
[[-174  -89  151  245 -534  169   41    3  135 -156   -5  258   12  296
  -352  294   19   38 -152 -650  136  216 -123  404 -279 -230  136   84
   288   57 -222  281   43  143  236  216   41 -306]
 [  86  265  215   -6  249 -245   48  -89  287  285   97 -179   64 -179
    26 -325  -10  -88  154   93 -138 -263 -129 -254  -14  416  -44  279
    36 -268  164  -16  -46 -240  241   -6  -16   41]
 [  42 -213 -126   42   39 -171  222 -170 -385 -130  -61   34 -115  123
   -24 -181  -24  279   38  179  -49  108  -87   58  -77  -47 -134 -136
    28  308  195 -300  -36    7 -383   98  -76 -243]
 [  16  147  142  -31  280 -357  121 -159  101  147   82 -160   24  -43
    31 -353  -72 -111  143   96  -78 -177 -187 -214  -49  461 -151  239
    58 -258  206 -126 -187 -232  131  -73  -76  -13]
 [  44  240  197   -7  269 -370  113 -225  161  -13   73  -57 -127  -36
    66 -370   -6  -16   46   98  140 -100 -133 -324 -130  495  -22  286
   -40 -268   64 -234 -201 -195  160  -82  -77  -46]
 [  29 -307   31  210 -215  -31   99 -154 -270   69  -17  195  -78  251
  -280  213  164  325 -185 -251 -194   87 -410  354 -364 -462  -50 -152
   166  355  214    1  -28  249   -9  121   15 -402]
 [ -65 -181  -16  -68  229 -398    3 -117 -177  223  -26 -200   27   26
   109 -164 -131 -120  -12   56  -70 -168   28 -198  -14  180 -349  114
   149  -35  186 -112  -72 -190  -84 -433 -344   -6]
 [  -3 -216    7  -62   98 -260  151  -78 -333  -53    7 -209  -33  -27
    93 -206 -112  -73  211  139  -28  131  -83   29  161  133 -265  -41
    82  131  109 -309 -203  -25 -279   -3  -25 -120]
 [  24 -124  -71   19  121 -296  131 -229 -262 -139  -73   48 -216  110
    79 -203  -10  238  -99  170  152   48   45 -172 -146   80 -109    6
   -24  175   74 -339  -34  -58 -273 -163 -235 -171]
 [ -64    6  -13  122 -347  184   39  100   62    3  -63   22   84  -52
   114    2 -190  112   -1 -106   95  -91  481   29   97  -50   98   78
   103  150 -239  295  467 -116 -234   44 -230   51]
 [-150 -110   79  212 -461  175  -73   41  204  -45  -69  250  -10  265
  -454  319  133   69 -192 -612   58  227  -60  327 -268 -342   95   46
   339  142 -185  196  110  114  282  163   36 -342]
 [  52 -307  129   79 -101 -185  -34 -135 -322  -17  -34    8 -252   16
   135  141   98  175 -195  -69  179  125  -18    5 -113 -296  -84  -58
    14  324  -85 -217  -25  229 -161 -248 -163 -196]
 [  47  284  206   77  250 -335  116 -245  266  219   97   10   -2   31
   -33 -301    7   60  -46    1  -79 -338 -274 -260 -317  419    0  324
    10 -328  240   41  -90 -226  319 -100 -139  -38]
 [-154  -77  186  160 -453   99  -15   47   73  -98    1   83    3   92
    -1  209 -113  -60 -101 -460  262   96  186  185  -57 -102   86  148
   186   26 -345  278  146   70   66  -31 -136  -83]
 [ -12 -218  171  -51  169 -378   98 -104 -294  194  103 -310   59  -55
   145 -135 -131 -237  186   13 -142  -66 -298   37   91  171 -349   69
   121  -53  224 -130 -322    1  -48 -189  -69  -46]
 [ 136  157  263  186  -29  -47   57  -70  161  536  130  -52  174 -162
   141  -44  -52  165  -43  -27 -330 -564 -138  -27 -191   13   70  196
     3  -84  236  482  303  -76  172  -42 -172   99]
 [  25 -317  -23   60 -285  154 -164  138  -94   37 -136  -30 -106  -56
  -214  240  202  106  -17 -171  -21  349  170  188  138 -523  -64 -189
   234  511 -175 -203  174  183 -127  114   93 -279]
 [ -24 -107 -104  134 -348  258   32   77   64 -191 -129  180  -65  132
  -462   88  183  232   37 -224  -27  408   42  302  -28 -332   98 -151
   252  397 -119 -164  153   75  -62  499  233 -403]
 [  20 -422   30   53  -80 -166   27  -82 -428   99  -31  -77  -90   57
    17  137   39  105  -56  -63  -93  101 -156  179  -45 -343 -234 -153
   128  366  122 -161  -70  199 -219 -145 -105 -226]
 [  85  153  392  -94  227 -316 -198   -1  273  326   95 -364  -60 -393
   281 -161   34 -317  106   29  121 -160   98 -407  204  325 -112  326
    15 -243 -136 -138  -95 -110  285 -355  -86  155]
 [ 195  239  413  124 -127   15   28  -23  176  117  136  -99 -100 -366
   346  -97   15  109   70   61  158 -169   92 -143   81   98  258  198
  -172  -10 -210   98  183   74   38  102   42   98]
 [-102 -191   50  105 -467  272 -101  206  104  -76  -81   25   22   42
  -368  267  110  -63   71 -445   18  410   88  373  124 -375   18  -79
   349  301 -274   11  108  145   71  333  216 -297]
 [-166    5   23  167 -445  177  122   49   94 -184  -36  152   75  165
  -139   55 -164   40    2 -354  152  104  201  237  -50    2  120  101
   204   41 -241  270  219  -57  -52  221  -74 -121]
 [ 184  229  426   72  -29  -25  -66   51  257  374  151 -243   36 -438
   313  -84    1  -54  129   43  -41 -297   69 -172  156  123  122  236
   -67  -95 -105  194  188   -2  165   -7   18  172]
 [-134 -124 -140  101 -430  319    4  206  129 -139 -135   88   98  129
  -487  115   42   22  134 -342  -82  387  169  369  116 -260   17 -110
   382  303 -176   19  207  -25  -37  485  197 -310]
 [   4 -223  187   24   82 -354  102 -175 -313  118   86 -157  -44   23
   153  -43  -75  -71   17  -41  -38  -65 -298   42  -77   52 -240   58
    65   12  167  -95 -260   86  -46 -226 -128 -101]
 [  35 -358  -43   83 -175    1  -72   -6 -257   85 -113   20 -124   35
  -112  194  150  213 -125  -88  -61  171   46  142  -41 -483 -118 -177
   162  483   -3 -165  134  180 -194  -53  -68 -268]
 [ 127  385  287  -12  134 -128 -154  -22  499  107   17 -112 -175 -339
   177 -249  110  -18    5   97  286 -103  343 -527   89  346  169  349
   -82 -173 -288 -163  171 -196  229 -128  -69  102]
 [ 187  290  362  126  -27  -27   83  -61  234  187  146  -71  -25 -279
   186 -174   33  119  100   70  -22 -233  -83 -116  -15  180  205  208
  -114  -90  -23  116  121   -5  140  186   84   46]
 [ 203   81  341   -6  -99   98  -48  201   61  312  121 -418   91 -587
   398 -105  -67 -138  367  188  -96 -124  227  -51  512   27   40   69
   -49  115 -164   72  225   41 -134  168  146  204]
 [  -4  -93  219  -78  212 -394  -20  -83  -91  232   81 -312    7 -137
   206 -156  -95 -264  112   17   -6 -119  -99 -176  105  253 -285  185
    88 -143   89 -126 -224  -83   60 -343 -159   38]
 [ -53  -94   50   35  224 -449  138 -278 -165  148   30  -16  -20  197
    26 -178  -97   30 -115  -23  -62 -228 -264 -120 -307  232 -243  164
    85 -138  296  -41 -183 -136   37 -338 -316 -104]
 [  55   32   87   18 -244  187  -14  212   43   95  -14 -237   94 -362
   290  -92 -176  -33  248  116   38  -47  536  -40  436   13   54   41
    33  187 -274  131  421  -93 -308  132  -53  164]
 [ -49 -254  298  177 -453  118 -143   69   46   37   18   69  -82   72
  -294  446  218  -58 -115 -606   63  328 -247  403 -115 -491   32  -23
   282  228 -225   63  -96  360  315  122  201 -339]
 [-179 -173  104  113 -502  212 -145  189  159  -66  -74   32   32   76
  -261  313   17 -161  -27 -560  162  323  205  287   79 -284   15   42
   360  160 -385  147  139   96  139  101   40 -197]
 [ 104 -287   77  116  -93 -119  221 -155 -444  -54   46    9 -112   73
   -46    6   69  240   58   21 -133  158 -404  303 -107 -252  -92 -183
    29  354  211 -220 -183  258 -236  231  128 -319]
 [  27  -43  178  -61  206 -355  161 -128 -168   33  110 -262  -10  -87
   119 -287 -105 -183  261  106  -37   13 -268  -47  109  346 -227  110
    44 -112  163 -258 -346  -58  -41   -1   46  -67]
 [-114  -94  111   73 -521  300  -61  225  145 -350  -65   12  -73  -21
  -294  178   81 -142  184 -420  276  616  204  326  265 -208  119  -38
   277  252 -501 -144   15  154   18  464  333 -281]
 [ 146  357  114  -15  227 -109  103  -35  311  158   55 -163   46 -270
    35 -463   -8   36  266  286 -125 -186   65 -288  131  448   53  204
   -28 -147  101 -124  102 -299   44  236   77   49]
 [   2 -164 -102  -24  140 -230  291 -112 -353  -20   14 -154   73   52
    -9 -319 -164   31  278  219 -229   19 -195  109   85  202 -264  -75
    94  117  315 -220 -160 -117 -337  174   -6 -146]
 [  67 -336  -43   10 -118   -7   61   35 -373  -24  -61 -134  -72  -73
   -28   11   48  109  161   83 -104  271  -14  207  203 -297 -165 -228
   122  465   35 -301   -6  157 -355  185  107 -233]
 [ 119  168  268  127 -124    9 -100   -3  229  283   34  -45  -44 -271
   314   -3  -12  146 -130   -7  115 -332  330 -253  -16   -9  173  225
   -71   14 -196  260  419  -44   48 -208 -252  154]
 [-174 -132  -13  114 -428  189   55  153    6   -7  -42  -20  197   72
  -100  104 -214  -84   96 -325  -16   58  247  293  121  -92  -31   30
   285  113 -175  328  261  -66 -120  155  -94  -56]
 [  33  101  317  -28  227 -396   35 -151   74  149  126 -221  -49 -125
   161 -227  -38 -212  102   -7   63 -125 -224 -214  -16  395 -134  273
    17 -273   64 -141 -282  -84  219 -201  -54    9]
 [ -28 -136 -136  -50  184 -289  158 -133 -249  -17  -61 -112  -16   63
    47 -294 -134   50  103  199  -47  -15   54 -117   32  207 -252    7
    89   95  183 -253  -46 -192 -298 -104 -205  -92]
 [  19 -306  187   14  -12 -272   79 -112 -387   29   70 -180  -92  -30
   174   17  -46  -72   67  -39   30   92 -230  111   40  -69 -225  -24
    56  151   57 -191 -255  182 -144 -148  -41 -135]
 [   0 -267   34  127 -354  189  -57  110  -66  -14  -73   41  -48   38
  -331  250  191  102   23 -295  -84  362  -70  362   31 -482  -12 -177
   265  427 -105 -102   65  227  -20  310  215 -354]
 [  65  159  187  -68  229 -221   35   -2  169  251   92 -305   94 -248
    67 -320  -53 -206  289  135 -154 -136  -74 -182  192  386 -142  198
    82 -187  124 -110  -99 -210  121   41   54   52]
 [-152 -137   64  146 -450  219  -51  138  162  -47  -54   92   70  151
  -419  258   68  -74   14 -531   -8  306  -16  381  -25 -280   21    0
   370  159 -200  137   72   87  185  285  148 -294]
 [ 111   47  201   38 -217  167   30  191   16  185   67 -290  134 -420
   328  -94 -165  -52  307  127  -68 -115  325   36  428   15   53   39
     2  153 -176  183  328  -18 -249  204   44  171]
 [ 137  129  340   54  -98   13 -176  101  221  380   66 -233    5 -444
   403    8  -32  -32   10   32   72 -294  375 -255  210   -6   89  216
   -48   18 -244  223  374  -23   41 -217 -168  233]
 [-130  -10  -26  152 -487  303  191  102   90 -368  -41  160   52  177
  -416   22  -30   44  205 -348   66  435   -3  448   48  -68  145  -51
   268  177 -215   18   46   30  -55  672  301 -328]
 [ -56 -339  122  157 -380  113 -194   93  -15  191  -65   52  -18   83
  -299  438  198   21 -172 -501  -83  201  -93  331 -108 -594  -71  -80
   331  336 -112  101   93  263  187  -25   30 -304]
 [  73 -243 -166   39  -97   11  136  -45 -332 -195 -121   36 -162   35
   -87  -98   67  309   75  172   -2  294   95  108   74 -224  -61 -229
    55  492   18 -383   86   70 -452  251   43 -283]
 [  53 -408  -18  -11  -92  -44  -56   70 -362  138  -71 -214  -41 -124
    38  101   44   29   96   47 -131  180   74  142  229 -369 -246 -201
   158  461   23 -228   54  151 -312  -40  -12 -163]
 [  -5 -353  140   10  -23 -295  -67 -122 -347   50  -20 -113 -194   -2
   204  120   14   -9 -146  -85  178   89   -7  -47  -24 -185 -219   -5
    60  217  -68 -217 -123  173 -139 -419 -234 -122]
 [ 117  191  375   -6  155 -209  -85  -11  276  357  133 -281   26 -329
   155 -157   44 -196  149    6  -69 -212  -99 -226  105  263  -44  272
    29 -212   10    4  -61  -81  300  -99   33   89]
 [ 128  235  179  -39  204 -112  -33   54  296  384   65 -296  130 -350
    93 -302  -16 -113  254  186 -223 -259   77 -252  212  306  -61  204
    53 -128  100    1  127 -246  123   51   23  122]
 [  23   64  136  -79  263 -312   66  -60   49  210   72 -288   82 -149
    56 -310  -87 -214  248  113 -142 -124 -125 -166  130  389 -222  178
   105 -183  177 -144 -178 -209   75  -61  -17   16]
 [ -41  122   37   22  280 -382   91 -225  138  201   16  -10   32  125
   -57 -295  -75   10  -69    9  -91 -300 -135 -263 -273  396 -154  269
   103 -263  264    3  -59 -306  176 -254 -286  -39]
 [  56 -345  290   41  -65 -277  -47 -125 -369   67   62 -145 -209  -72
   237  169   57  -28  -93 -123  152  110 -199   56  -26 -235 -172  -12
    17  214  -63 -203 -227  310  -63 -304  -89 -147]
 [  10  169  -26  -53  314 -239 -105  -13  323  495  -44 -204  162 -146
    -5 -295  -61  -72   31  136 -254 -418  225 -407   12  313 -199  256
   168 -177  213   86  257 -436  144 -306 -318  129]
 [  33 -275    0  134 -305  168   -7   68 -127   33  -65   49  -29   52
  -322  208  182  172   28 -221 -177  284 -134  372  -10 -487  -27 -202
   238  445    6  -88   77  214  -63  330  199 -359]
 [ -53   40  -92  -52  305 -336   98 -124   37  218  -29 -142  112   48
   -29 -358 -150  -48   79  147 -186 -259   24 -248  -48  389 -265  178
   148 -158  285  -59   10 -373  -25 -206 -281    6]
 [-126 -157  134  135 -457  178 -169  124  177  -66  -78   98  -63   96
  -310  336  144  -60 -116 -553  176  344  101  251  -41 -353   54   29
   314  202 -352   49   90  161  214   94   75 -276]
 [ 169  274  332   88  145 -138  234  -84  162  358  239 -207  198 -220
    22 -316  -46  -35  335  102 -408 -341 -502   67  -17  353   12  189
     0 -242  359  172 -128  -93  229  361  230    4]
 [-207  -49 -214  114 -372  244  108  138  133  -96 -122  118  216  224
  -401  -10 -150   33  107 -300 -120  139  238  296   25  -42  -14   -8
   375  135  -67  228  299 -212  -99  357  -31 -189]
 [ 147  230  282  167 -132   16   35  -64  181  190   73   18  -48 -226
   303  -84  -40  239  -87   47   93 -339  199 -187  -81   66  240  215
  -132   -6 -127  266  370  -32    1  -38 -183  117]
 [  78  197  216 -126  228 -204 -272   92  389  348  -12 -353  -40 -433
   236 -214   33 -242   96  136  110 -162  430 -529  303  295  -90  297
    50 -137 -203 -152  171 -257  166 -350 -163  199]
 [ -53 -107 -128  120 -367  270   25  101   86 -267 -152  186  -81  151
  -498   87  181  201   53 -252   31  487   94  299    8 -308   97 -150
   275  397 -182 -205  142   58  -71  517  249 -416]
 [   1   36  205   26  227 -414  146 -238  -36  147  116  -99   -5   60
    45 -225  -65  -76   31  -26  -60 -188 -369 -104 -202  342 -168  222
    52 -242  248  -64 -285  -99  167 -164 -119  -79]
 [  24 -228  180  -42  112 -332  199 -122 -396   15  117 -275   -5  -56
   148 -173 -121 -172  268   70  -81   86 -370  135  131  161 -282  -10
    61   29  190 -254 -403   87 -156   18   74 -113]]

[ 132  174   19 -125  -47 -228   34   89  -76 -134   23  162   28 -202
   47 -153   48   61   23 -185   -4    9  -73  170 -178 -204   23  -19
 -217  165] -> 13
[ 123  136 -120 -129  -87 -426   91   57 -271 -411  186  164  -35  -73
 -366  -90 -175 -241  110 -281  117  -54 -237  249  132 -315  164   56
 -101  -45] -> 37
[-136  362 -191 -177 -172 -147   50  127   51 -467  234  -12    4 -175
 -316 -156   22 -212    5 -286  250  286 -461  178  -11  -82  317 -195
 -119  214] -> 54
[ -63  -63  -64   84  208  388   -4  342 -191  199 -140  -17 -194   65
  338   34   97  128    5  221 -187 -140  177  247 -254   46 -225  218
  -36  100] -> 63
[ -71  448 -176 -158 -272 -250  -45 -206  120 -341  -15  151  -12   77
 -515   30   63 -239 -128 -215 -111  330 -265 -236  109  151  209 -111
  -21 -204] -> 56
[  97 -248 -122  -28  103  -62  -19  275 -289  -22   38   46  -76  224
  -26  245   -7  -23   29  222 -150 -275   93   68  -56   32 -176  330
  236 -327] -> 36
[  24 -127  -61   18  150  113   13  290 -316   21  -39   91 -239  208
   86  167  -42   16   14  213 -239 -208  188  139  -47   88 -193  331
  178 -174] -> 40
[-143  315 -200   -8  -55  134    3 -193   12  -42 -250  -44   -4   44
 -206   42   37 -302  -19 -119 -219   24   27  -27   97   74 -104  -20
 -340  -44] -> 2
[  39  -78  -97  154  148  239  -24  265 -263  174 -104  103 -181  130
  138   39   -3  116   67  168  -88 -166   77  231 -219 -156  -84  309
    3    1] -> 49
[ -40  269 -109  -20 -105   39  -57  -89   79   -1 -166   95    0   43
 -119   42  123  -37  -76  -46 -164  126  -38 -118 -112   71   11   15
 -135  -44] -> 18
[  46  -71  -27   94  133  230  -27  310 -180  181  -86  105 -150   62
  264   41   65  216   24  190 -109 -129  105  181 -303  -73 -106  265
   30   79] -> 42
[  46  -13  -94    0  -64   69  -81 -133  146  196 -221  -62  283   19
   77  267  155   -9   18   69 -129 -222  142 -214 -218   15 -185  139
 -225  -44] -> 70
[  -7   40 -191  -74  -46  -46  -52 -141   -3    3 -190  -64  135  151
 -190  240   97 -230  -39   43 -259 -146  106 -183   36  147 -223   99
 -117 -336] -> 35
[ -41  152   95  -54  131  154   65  319 -269  -68  -61  211 -407   36
  244  -48  -32  125  -67   74 -333   42  228  216  -79  187 -142  173
   86  121] -> 9
[   3   17   16  119  178  252   28  362 -383   72  -73  244 -454  182
  179   12  -96  155    4  180 -256  -68  190  265 -111   16  -86  363
  173   24] -> 32
[ -91  203 -167  -51   24   43   96   13 -137 -176  -58  -95    7 -120
 -103  -77  -59 -310   99 -203   -4  -94  -45  278   82 -147  -68  -33
 -397  163] -> 53
[ 175   13  124   -5  130   -1   19  110 -257  169 -231  257 -182   32
  293    7   21  187  -21   86 -410 -192  366   96 -167  -11 -291  252
  -92  -34] -> 11
[-127  248 -288 -209 -186 -237   43   82   55 -512  265 -127  143 -135
 -438  -60   23 -358   35 -275  305  176 -503  143   61 -100  268 -201
 -125   59] -> 47
[  41 -132   76 -277  -52 -223   55  466  -87 -376  388   54  -19  -58
  142  238  -21  110    0   86   79  -81  -42   44 -145  201   47  177
  391  118] -> 30
[  84 -117  -51   -1  206   35   83  200 -379   31 -104   16 -105    8
  166   15  -77  -96  108   37 -199 -358  242  335   -9 -148 -304  226
 -191  -26] -> 69
[  46 -115  114 -337  -25 -260   86  394 -100 -374  311   33    2  -82
  185  250  -14   47  -19   61  -67 -139  101   14  -70  287 -100  142
  305   78] -> 23
[ -62  303 -187 -276 -188 -348   61    4   41 -507  200  -41  133 -182
 -374  -88   26 -323   -5 -322  144  169 -361   84   90  -42  170 -223
 -182   44] -> 46
[  98   97    6 -224  -35 -247   46   83  -14 -164   31   22  148 -232
  103  -69  111  -13    5 -153  -46  -65   -6  109 -154  -68 -110  -73
 -237  122] -> 10
[ -59  258 -346   23 -284  -91 -115 -344  233  -89 -110  -38  292  125
 -567  202   89 -305   11 -144  115   93 -334 -297   -5  -98  212   -1
 -198 -225] -> 71
[  62  -77  -52   50  192  133   32   94 -318  158 -240   50 -130  117
  155   92  -31  -67   54  114 -350 -327  337  174  -15  -29 -361  273
 -164 -129] -> 17
[ 149 -119  -24   19  106   -3  -28  186 -211  142 -111  131  -60   79
  162   77   59  137   18  142 -199 -215  161   96 -217  -81 -192  259
    7 -123] -> 48
[  58 -160  -73   12  150  128  -18  207 -177  154 -129  -20  -10   79
  210  147   77   43   35  187 -199 -285  208  115 -184    1 -284  243
  -47  -91] -> 1
[   3  280  176 -155   48  -16   51  156 -188 -107 -136  320 -398   45
  191  -38   15  131 -169   21 -536  134  320   10  -13  349 -193  103
   94   -3] -> 41
[-106  134 -232  -67   17   30   70   46  -91 -194   -2 -179   85 -106
 -144  -37  -10 -337  101 -164   74 -105 -134  258   56 -141  -52  -57
 -353  101] -> 38
[  51  254   95  127  -45  233  -49  -89   59  268 -304  247  -66  -24
  239   45   53  238   -5    0 -213   -3  211  -83 -299  -57  -33  204
 -235  273] -> 50
[ -11 -116  -62    7  170  179    4  378 -284   30  -16   59 -251  170
  164  123   16   69  -13  238 -217 -148  156  179 -118  123 -189  280
  190 -107] -> 57
[  71  286  -60 -152 -172 -252  -38 -242  101  -95 -170  122  144  -39
 -193   43  121 -111  -76 -167 -223   63    7 -208  -31   53  -61  -64
 -235 -140] -> 0
[ 159 -165    1  -88   95 -154  -12  249 -294  -18  -10  177 -140  171
   67  165   16   88  -29  180 -289 -206  191   33  -86   83 -218  297
  226 -304] -> 43
